Below are the code and all the weights of a small trained network. Each question names an input and a class and asks about switching units off, where a switched-off unit gives its printed mean instead of its output.

import numpy as np


def w(rows, s, z=0):
    codes = np.array(rows[::2]) - 128.0
    scale = np.full(codes.shape[1], s)
    scale[-1] = z or s
    return codes * scale


def norm(h):
    return h / np.sqrt((h * h).mean(-1, keepdims=True) + 1e-5)


def f(y):
    return np.maximum(y, 0)


def log_softmax(a):
    a = a - a.max(-1, keepdims=True)
    return a - np.log(np.exp(a).sum(-1, keepdims=True))


def net(x, mask):
    res = np.array(x, float).reshape(1, 8) / 4 @ E
    u = 0
    for l in range(2):
        y = f(norm(res) @ A[l][:, :-1].T + A[l][:, -1])
        res = res + np.where(mask[u : u + 3], y, B[l][:, -1]) @ B[l][:, :-1]
        u += 3
    return log_softmax(norm(res)[-1] @ U[:, :-1].T + U[:, -1])


A, B = {}, {}
E = w([
[128,126,128,130],'x0',
[138,218,65,108],'x1',
[193,147,137,245],'x2',
[130,129,128,128],'x3',
[155,49,25,123],'x4',
[127,126,127,128],'x5',
[125,129,128,128],'x6',
[128,129,129,127],'x7',
],0.011)
A[0] = w([
[87,13,3,2,57],'0.n0',
[152,204,72,101,179],'0.n1',
[249,81,77,162,3],'0.n2',
],0.0071,0.0033)
B[0] = w([
[254,133,215,86,253],'0.n0',
[144,183,101,94,206],'0.n1',
[2,117,153,157,180],'0.n2',
],0.0084,0.0054)
A[1] = w([
[112,175,201,1,12],'1.n0',
[86,138,227,31,4],'1.n1',
[203,67,13,195,46],'1.n2',
],0.0081,0.0037)
B[1] = w([
[82,119,66,172,252],'1.n0',
[95,75,95,181,225],'1.n1',
[2,152,126,84,212],'1.n2',
],0.014,0.0043)
U = w([
[15,37,140,168,190],'0',
[25,213,31,100,171],'1',
[164,128,242,201,75],'2',
[178,255,138,164,90],'3',
[175,36,164,45,252],'4',
[197,153,41,15,6],'5',
],0.021,0.0018)

Each question gives the input, the list of numbers given to net, and the class t.
The units are the neurons (one row each of A and B). Each row of codes is followed by its name. A weight is (code - 128) times the scale printed after its matrix; where a second scale follows, it is the last column's (A, B and U).
mask holds one flag per neuron, layer by layer. A switched-off neuron (its flag False) gives its mean, the last column of its row in B, instead of its output. The means were averaged over made-up inputs and are rounded, as every weight is.
A unit's drop is (log p(t) with every unit on - log p(t) with that unit switched off) / (log p(t) with every unit on - log p(t) with every unit switched off).
The circuit of an input: a set's keep is (log p(t) with only the set's units on - log p(t) with every unit switched off) / (log p(t) with every unit on - log p(t) with every unit switched off). Starting from all 6 units, units are removed one at a time, each time the one whose removal leaves the highest keep (on an exact tie, the one counted first), for as long as the keep stays at least 0.8.
circuit, biggest first: the units of the circuit, biggest drop first
most important unit: the unit with the biggest drop
top k neurons: the k neurons with the biggest drops, biggest first
k most important neurons of layer l: the k neurons of layer l with the biggest drops, biggest first
drop of u: that unit's drop, to one decimal
input [3,6,8,1,1,-2,-2,2], class 1: most important unit => 0.n0
input [-5,4,7,4,1,-1,-6,4], class 1: circuit, biggest first => 0.n0; 1.n2
input [-1,4,-6,6,1,2,3,8], class 5: top 3 neurons => 0.n0; 1.n2; 0.n2
input [1,6,0,3,2,5,2,1], class 5: circuit, biggest first => 1.n0; 0.n1; 1.n2
input [-2,6,5,6,2,-3,-7,1], class 1: top 2 neurons => 0.n0; 1.n2
input [1,7,-4,3,2,-6,4,8], class 5: top 3 neurons => 0.n0; 1.n2; 0.n2
input [4,2,-7,3,4,-3,1,7], class 5: top 2 neurons => 0.n0; 1.n0
input [3,-5,0,2,5,-2,-6,8], class 4: top 3 neurons => 0.n0; 1.n0; 1.n1
input [-1,2,6,-6,8,2,0,1], class 1: top 2 neurons => 1.n2; 1.n1
input [-2,-2,6,8,1,-5,-7,5], class 0: top 2 neurons => 0.n0; 1.n2
input [0,-1,-3,-8,6,-1,3,-1], class 4: 2 most important neurons of layer 0 => 0.n0; 0.n1
input [8,-1,8,-7,4,-5,-5,0], class 0: 2 most important neurons of layer 0 => 0.n2; 0.n1
input [-1,-1,0,-3,5,-3,4,6], class 4: drop of 0.n1 => 0.0
input [-5,-8,1,-6,-1,8,-2,3], class 2: circuit, biggest first => 1.n2
input [0,4,-5,5,4,-4,-8,-6], class 5: drop of 0.n0 => 0.1
input [5,-2,-7,4,3,-1,5,1], class 4: drop of 0.n0 => 1.0
input [3,-4,-5,-7,7,-1,6,8], class 4: drop of 0.n0 => 0.2
